Below are the code and all the weights of a small trained network. Each question names an input and a class and asks about switching units off, where a switched-off unit gives its printed mean instead of its output.

import numpy as np


def w(rows, s, z=0):
    codes = np.array(rows[::2]) - 128.0
    scale = np.full(codes.shape[1], s)
    scale[-1] = z or s
    return codes * scale


def f(y):
    return np.maximum(y, 0)


def log_softmax(a):
    a = a - a.max(-1, keepdims=True)
    return a - np.log(np.exp(a).sum(-1, keepdims=True))


def net(x, mask):
    res = np.array(x, float).reshape(1, 2) / 4 @ E
    y = f(res @ A[0][:, :-1].T + A[0][:, -1])
    res = res + np.where(mask, y, B[0][:, -1]) @ B[0][:, :-1]
    return log_softmax(res[-1] @ U[:, :-1].T + U[:, -1])


A, B = {}, {}
E = w([
[83,83,185,127,143,96,91,127,11],'x0',
[51,123,107,44,174,144,114,62,145],'x1',
],0.012)
A[0] = w([
[69,117,115,56,140,95,122,80,86,30],'neuron 0',
[48,115,123,82,158,141,114,100,89,212],'neuron 1',
[63,154,131,79,157,164,125,105,160,1],'neuron 2',
[141,151,132,71,110,115,164,78,152,155],'neuron 3',
[91,129,176,82,132,136,108,119,37,24],'neuron 4',
[176,147,139,219,101,102,133,162,25,80],'neuron 5',
[66,98,123,164,149,97,115,130,1,87],'neuron 6',
],0.014,0.0061)
B[0] = w([
[151,91,131,193,125,112,128,181,106,211],'neuron 0',
[130,162,180,76,146,110,98,205,110,253],'neuron 1',
[130,74,94,216,150,144,123,149,146,194],'neuron 2',
[119,163,131,86,167,47,96,254,176,188],'neuron 3',
[88,104,59,129,151,117,124,100,186,214],'neuron 4',
[104,111,138,117,178,92,89,235,133,224],'neuron 5',
[165,166,114,131,93,150,166,84,165,250],'neuron 6',
],0.024,0.014)
U = w([
[131,57,157,186,145,128,72,227,92,77],'0',
[130,191,32,130,132,128,133,134,254,123],'1',
[96,193,214,44,131,115,82,179,72,249],'2',
[100,190,113,161,119,192,128,69,64,98],'3',
[118,119,119,115,93,176,154,60,90,95],'4',
[124,104,134,113,79,192,132,89,94,101],'5',
[127,139,154,95,81,129,166,23,98,97],'6',
],0.011,0.019)

Each question gives the input, the list of numbers given to net, and the class t.
The units are the neurons (one row each of A and B). Each row of codes is followed by its name. A weight is (code - 128) times the scale printed after its matrix; where a second scale follows, it is the last column's (A, B and U).
mask holds one flag per neuron, in row order. A switched-off neuron (its flag False) gives its mean, the last column of its row in B, instead of its output. The means were averaged over made-up inputs and are rounded, as every weight is.
A unit's drop is (log p(t) with every unit on - log p(t) with that unit switched off) / (log p(t) with every unit on - log p(t) with every unit switched off).
most important unit: the unit with the biggest drop
top k neurons: the k neurons with the biggest drops, biggest first
drop of u: that unit's drop, to one decimal
input [2,-3], class 2: top 3 neurons => neuron 2; neuron 0; neuron 4
input [-2,-1], class 2: top neuron => neuron 4
input [6,0], class 1: top 2 neurons => neuron 6; neuron 4
input [2,3], class 2: top 3 neurons => neuron 1; neuron 5; neuron 2
input [-8,8], class 0: top 2 neurons => neuron 2; neuron 6
input [8,8], class 0: top 2 neurons => neuron 0; neuron 1
input [-4,4], class 0: top 4 neurons => neuron 6; neuron 4; neuron 2; neuron 1
input [6,8], class 0: top 2 neurons => neuron 0; neuron 1
input [1,-3], class 2: top 2 neurons => neuron 2; neuron 0
input [-7,-8], class 0: top 2 neurons => neuron 6; neuron 1
input [8,7], class 1: top 3 neurons => neuron 6; neuron 4; neuron 5
input [1,0], class 2: top 2 neurons => neuron 4; neuron 2
input [4,-2], class 1: top 4 neurons => neuron 6; neuron 1; neuron 0; neuron 4
input [-3,8], class 0: most important unit => neuron 2
input [5,8], class 0: drop of neuron 1 => 1.9
input [0,3], class 2: drop of neuron 4 => 0.3
input [-1,-1], class 2: drop of neuron 6 => 1.4
input [6,3], class 1: drop of neuron 6 => 0.9
